Below is a small trained network, with its code and all its weights. Each question gives an input and a class and asks what happens when units are switched off, that is, made to give their printed mean instead of their output.

import numpy as np


def w(rows, s, z=0):
    codes = np.array(rows[::2]) - 128.0
    scale = np.full(codes.shape[1], s)
    scale[-1] = z or s
    return codes * scale


def f(y):
    return np.maximum(y, 0)


def log_softmax(a):
    a = a - a.max(-1, keepdims=True)
    return a - np.log(np.exp(a).sum(-1, keepdims=True))


def net(x, mask):
    res = np.array(x, float).reshape(1, 5) / 4 @ E
    y = f(res @ A[0][:, :-1].T + A[0][:, -1])
    res = res + np.where(mask, y, B[0][:, -1]) @ B[0][:, :-1]
    return log_softmax(res[-1] @ U[:, :-1].T + U[:, -1])


A, B = {}, {}
E = w([
[153,15,216,157],'x0',
[127,127,126,126],'x1',
[128,128,128,128],'x2',
[254,125,91,153],'x3',
[77,101,32,238],'x4',
],0.015)
A[0] = w([
[87,177,83,144,110],'neuron 0',
[137,99,94,158,60],'neuron 1',
[142,250,135,50,166],'neuron 2',
[124,168,43,111,136],'neuron 3',
[169,109,155,107,127],'neuron 4',
[104,114,115,121,59],'neuron 5',
[131,144,164,69,182],'neuron 6',
[68,140,156,127,254],'neuron 7',
[195,133,110,150,174],'neuron 8',
[133,134,185,92,100],'neuron 9',
[100,63,128,168,121],'neuron 10',
],0.024,0.0093)
B[0] = w([
[109,112,63,110,188],'neuron 0',
[162,169,109,165,155],'neuron 1',
[158,250,142,183,255],'neuron 2',
[99,79,71,166,197],'neuron 3',
[174,111,160,67,180],'neuron 4',
[127,160,114,126,139],'neuron 5',
[123,134,193,111,210],'neuron 6',
[28,144,117,93,207],'neuron 7',
[221,110,125,152,183],'neuron 8',
[113,93,183,87,194],'neuron 9',
[103,207,178,149,186],'neuron 10',
],0.019,0.034)
U = w([
[41,203,161,157,219],'0',
[247,155,145,235,220],'1',
[16,97,34,111,91],'2',
[210,19,34,248,2],'3',
[43,56,222,32,43],'4',
[255,6,191,71,109],'5',
],0.0096,0.009)

Each question gives the input, the list of numbers given to net, and the class t.
The units are the neurons (one row each of A and B). Each row of codes is followed by its name. A weight is (code - 128) times the scale printed after its matrix; where a second scale follows, it is the last column's (A, B and U).
mask holds one flag per neuron, in row order. A switched-off neuron (its flag False) gives its mean, the last column of its row in B, instead of its output. The means were averaged over made-up inputs and are rounded, as every weight is.
A unit's drop is (log p(t) with every unit on - log p(t) with that unit switched off) / (log p(t) with every unit on - log p(t) with every unit switched off).
The circuit of an input: a set's keep is (log p(t) with only the set's units on - log p(t) with every unit switched off) / (log p(t) with every unit on - log p(t) with every unit switched off). Starting from all 11 units, units are removed one at a time, each time the one whose removal leaves the highest keep (on an exact tie, the one counted first), for as long as the keep stays at least 0.8.
circuit, biggest first: the units of the circuit, biggest drop first
top k neurons: the k neurons with the biggest drops, biggest first
drop of u: that unit's drop, to one decimal
input [0,6,7,-5,8], class 2: circuit, biggest first : (neuron 2)
input [8,5,-8,1,1], class 1: top 3 neurons : (neuron 7; neuron 10; neuron 9)
input [-6,-6,-5,-3,1], class 2: top 2 neurons : (neuron 0; neuron 3)
input [-7,0,3,-4,2], class 2: top 2 neurons : (neuron 0; neuron 3)
input [2,3,-6,1,1], class 1: top 3 neurons : (neuron 7; neuron 9; neuron 3)
input [1,-2,2,-8,-7], class 4: top 2 neurons : (neuron 9; neuron 6)
input [-5,6,-4,-4,1], class 2: top 2 neurons : (neuron 0; neuron 3)
input [0,-5,2,7,8], class 3: top 2 neurons : (neuron 2; neuron 3)
input [-1,-5,-1,-8,4], class 2: drop of neuron 2 : 0.3
input [8,0,-1,3,-1], class 5: drop of neuron 2 : 0.8
input [-1,1,-5,3,8], class 3: drop of neuron 2 : 0.2
input [5,7,0,1,-4], class 5: drop of neuron 7 : 0.4
